[[ 34  55  48  18 -12 -33 -43]
 [ 47  -6 -49 -55 -13  34  55]
 [ 82  47  -6 -49 -55 -13  34]
 [-13  34  55  48  18 -12 -33]
 [-49 -55 -13  34  55  48  18]
 [ -6 -49 -55 -13  34  55  48]
 [-55 -13  34  55  48  18 -12]]
->
[[-55 -13  34  55  48  18 -12]
 [-49 -55 -13  34  55  48  18]
 [-13  34  55  48  18 -12 -33]
 [ -6 -49 -55 -13  34  55  48]
 [ 34  55  48  18 -12 -33 -43]
 [ 47  -6 -49 -55 -13  34  55]
 [ 82  47  -6 -49 -55 -13  34]]

[[-32 -58  63 -11  54  38 -38 -10  -2 -25  -4   8  45]
 [-65  47  38  10 -45 -10  51  16 -16   8  -2 -43 -68]
 [-34 -40   3 -34 -49  19 -15 -11   7 -17  45   4 -53]
 [ 73  28   2 -12  11 -14  -2   3  38  17 -47   0  66]
 [ 69   4  62 -50  72  24 -30  24  14 -22 -38 -31 -43]]
->
[[-65  47  38  10 -45 -10  51  16 -16   8  -2 -43 -68]
 [-34 -40   3 -34 -49  19 -15 -11   7 -17  45   4 -53]
 [-32 -58  63 -11  54  38 -38 -10  -2 -25  -4   8  45]
 [ 69   4  62 -50  72  24 -30  24  14 -22 -38 -31 -43]
 [ 73  28   2 -12  11 -14  -2   3  38  17 -47   0  66]]

[[ 66  25 -12  21 -66 -68 -29  36  24]
 [-51  63  -3  72  -1 -23 -13  99  64]
 [ 55  23   4  20 -76 -81 -36  33  22]
 [  4  31   4 -32 -22  49  48  15 -34]]
->
[[-51  63  -3  72  -1 -23 -13  99  64]
 [  4  31   4 -32 -22  49  48  15 -34]
 [ 55  23   4  20 -76 -81 -36  33  22]
 [ 66  25 -12  21 -66 -68 -29  36  24]]

[[ 19 -62]
 [ 90   0]
 [ -9  59]
 [ 18   2]]
->
[[ -9  59]
 [ 18   2]
 [ 19 -62]
 [ 90   0]]

[[ 65 -45 -55 -15  23   0  36 -11 -43  86 -62]
 [ 15  54  -1 -82 -17  11  15 -51  -9  52   0]
 [ 30  75 -71  31  44 -82   5  -6 -16  48   9]
 [ 81   6 -19  57  -9  72  14 -11  49  20  -2]
 [  5  60  23 -16  46  52   1 -44  28 -88  59]]
->
[[  5  60  23 -16  46  52   1 -44  28 -88  59]
 [ 15  54  -1 -82 -17  11  15 -51  -9  52   0]
 [ 30  75 -71  31  44 -82   5  -6 -16  48   9]
 [ 65 -45 -55 -15  23   0  36 -11 -43  86 -62]
 [ 81   6 -19  57  -9  72  14 -11  49  20  -2]]

[[ 15  33 -46 -46 -29 -73  -8 -12   1 -75  63 -19 -19  47 -83  40]
 [-28 -10 -13  58  17   4 -12 -11  13 -48  37 -18  22   4  -6  30]]
->
[[-28 -10 -13  58  17   4 -12 -11  13 -48  37 -18  22   4  -6  30]
 [ 15  33 -46 -46 -29 -73  -8 -12   1 -75  63 -19 -19  47 -83  40]]

[[ 35 -37   8  -7   0 -22   6  24  21  11 -16   3  18   8  45   4]
 [-31 -42 -25   4  -1 -21 -22  47 -49 -18 -19  -4 -41 -16  -7  -1]
 [ 65   4  21  13   1 -14  23  -5  56  16  -1   6  52  15  59   4]
 [ 23 -74  31  -7   1 -34  26  38  28  30  -7  15  30  28 -38  13]]
->
[[-31 -42 -25   4  -1 -21 -22  47 -49 -18 -19  -4 -41 -16  -7  -1]
 [ 23 -74  31  -7   1 -34  26  38  28  30  -7  15  30  28 -38  13]
 [ 35 -37   8  -7   0 -22   6  24  21  11 -16   3  18   8  45   4]
 [ 65   4  21  13   1 -14  23  -5  56  16  -1   6  52  15  59   4]]
---
[[-71 -20  -5   5 -87 -45 -98]
 [-21 -87 -31 -56 -33 -24 -30]
 [ 64 -21  21  -6  76  13  91]
 [ -3  28   2 -53  15  11 -13]
 [-24  47   7  41 -30  29 -34]
 [ 27 -52  26 -38  37 -28  28]
 [ 38   2   7 -59  62  18  45]
 [-63 -46 -29  25 -96 -47 -84]
 [ -3  10 -57 -36  -5 -23   2]]
->
[[  2 -23  -5 -36 -57  10  -3]
 [-84 -47 -96  25 -29 -46 -63]
 [ 45  18  62 -59   7   2  38]
 [ 28 -28  37 -38  26 -52  27]
 [-34  29 -30  41   7  47 -24]
 [-13  11  15 -53   2  28  -3]
 [ 91  13  76  -6  21 -21  64]
 [-30 -24 -33 -56 -31 -87 -21]
 [-98 -45 -87   5  -5 -20 -71]]

[[ 44 -39  -1  53  42  22]
 [ 40  41  -1 -56  39  52]
 [ 64  -6  -1  32  54 -45]
 [ -3  66  -2 -64   3  79]
 [-11  13  -2  35  -7  23]
 [ 42  11  -2  -9  36  10]
 [ 57 -11  -2  -8  51  27]
 [-55  89  -2 -30 -43  60]
 [ 16  56  -1 -30  17  21]
 [-16  35  -1  62 -13 -42]
 [ 41 -55  -2  51  38  38]
 [ 74  -9  -1 -12  66  11]]
->
[[ 11  66 -12  -1  -9  74]
 [ 38  38  51  -2 -55  41]
 [-42 -13  62  -1  35 -16]
 [ 21  17 -30  -1  56  16]
 [ 60 -43 -30  -2  89 -55]
 [ 27  51  -8  -2 -11  57]
 [ 10  36  -9  -2  11  42]
 [ 23  -7  35  -2  13 -11]
 [ 79   3 -64  -2  66  -3]
 [-45  54  32  -1  -6  64]
 [ 52  39 -56  -1  41  40]
 [ 22  42  53  -1 -39  44]]

[[ 15  11  16 -29 -13  10 -43  50 -15   5 -28 -30  55  -4   0 -26]
 [-18   6  -6 -76 -45  -5  32 -10 -23  15  12 -21   0  13   2 -28]
 [ 22  14  20 -50 -32   1 -18  43  -2  14 -20 -32  49  -1  -3 -31]
 [ 28   1  17  66  18 -16 -58  25   9 -16 -14  17  13 -21  -8  14]
 [ 28  -1  14  71  28  -9 -49  21  17 -16 -14  19   9 -18  -6  19]]
->
[[ 19  -6 -18   9  19 -14 -16  17  21 -49  -9  28  71  14  -1  28]
 [ 14  -8 -21  13  17 -14 -16   9  25 -58 -16  18  66  17   1  28]
 [-31  -3  -1  49 -32 -20  14  -2  43 -18   1 -32 -50  20  14  22]
 [-28   2  13   0 -21  12  15 -23 -10  32  -5 -45 -76  -6   6 -18]
 [-26   0  -4  55 -30 -28   5 -15  50 -43  10 -13 -29  16  11  15]]

[[ 33   8  -1  40  -4]
 [  3  18  -1  21  42]
 [ 81  32  -2 -27 -74]
 [-17  17  -1  22 -17]
 [ 55  17  -1  26  32]
 [ 37  12  -1  35  18]
 [-28  13   0  22  12]
 [ 50  12  -1  43  79]
 [  3   5  -1  50  19]
 [ 77  23  -1  12  42]
 [  9  11  -1  23 -31]]
->
[[-31  23  -1  11   9]
 [ 42  12  -1  23  77]
 [ 19  50  -1   5   3]
 [ 79  43  -1  12  50]
 [ 12  22   0  13 -28]
 [ 18  35  -1  12  37]
 [ 32  26  -1  17  55]
 [-17  22  -1  17 -17]
 [-74 -27  -2  32  81]
 [ 42  21  -1  18   3]
 [ -4  40  -1   8  33]]

[[   3   -9   17   19  -29    4   19]
 [  -8  -26   11  -85   -3  -37   40]
 [   2   53  -74   -4   -9  -61  -32]
 [   9   -4  -39   33  -34   40  -19]
 [ -10    9  -41    7   11   35   -9]
 [ -54   42  -17   -2  -15   35    5]
 [  30   19  -41 -100   12   40  -51]
 [  26   46  -40   56   -3  -12  -15]
 [  22   26  -17  -30  -12  -33   31]]
->
[[  31  -33  -12  -30  -17   26   22]
 [ -15  -12   -3   56  -40   46   26]
 [ -51   40   12 -100  -41   19   30]
 [   5   35  -15   -2  -17   42  -54]
 [  -9   35   11    7  -41    9  -10]
 [ -19   40  -34   33  -39   -4    9]
 [ -32  -61   -9   -4  -74   53    2]
 [  40  -37   -3  -85   11  -26   -8]
 [  19    4  -29   19   17   -9    3]]

[[ 39  57 -27 -58  55  27  -8  17  46]
 [ -2 -19  53  19  -1  30 -36 -21   6]
 [  4 -23  11  35 -53 -18  -3  -1 -24]
 [ -5  -7  20  10  16  22 -17 -25  10]
 [ 28  19  51   0 -10  56 -73  -1  30]]
->
[[ 30  -1 -73  56 -10   0  51  19  28]
 [ 10 -25 -17  22  16  10  20  -7  -5]
 [-24  -1  -3 -18 -53  35  11 -23   4]
 [  6 -21 -36  30  -1  19  53 -19  -2]
 [ 46  17  -8  27  55 -58 -27  57  39]]
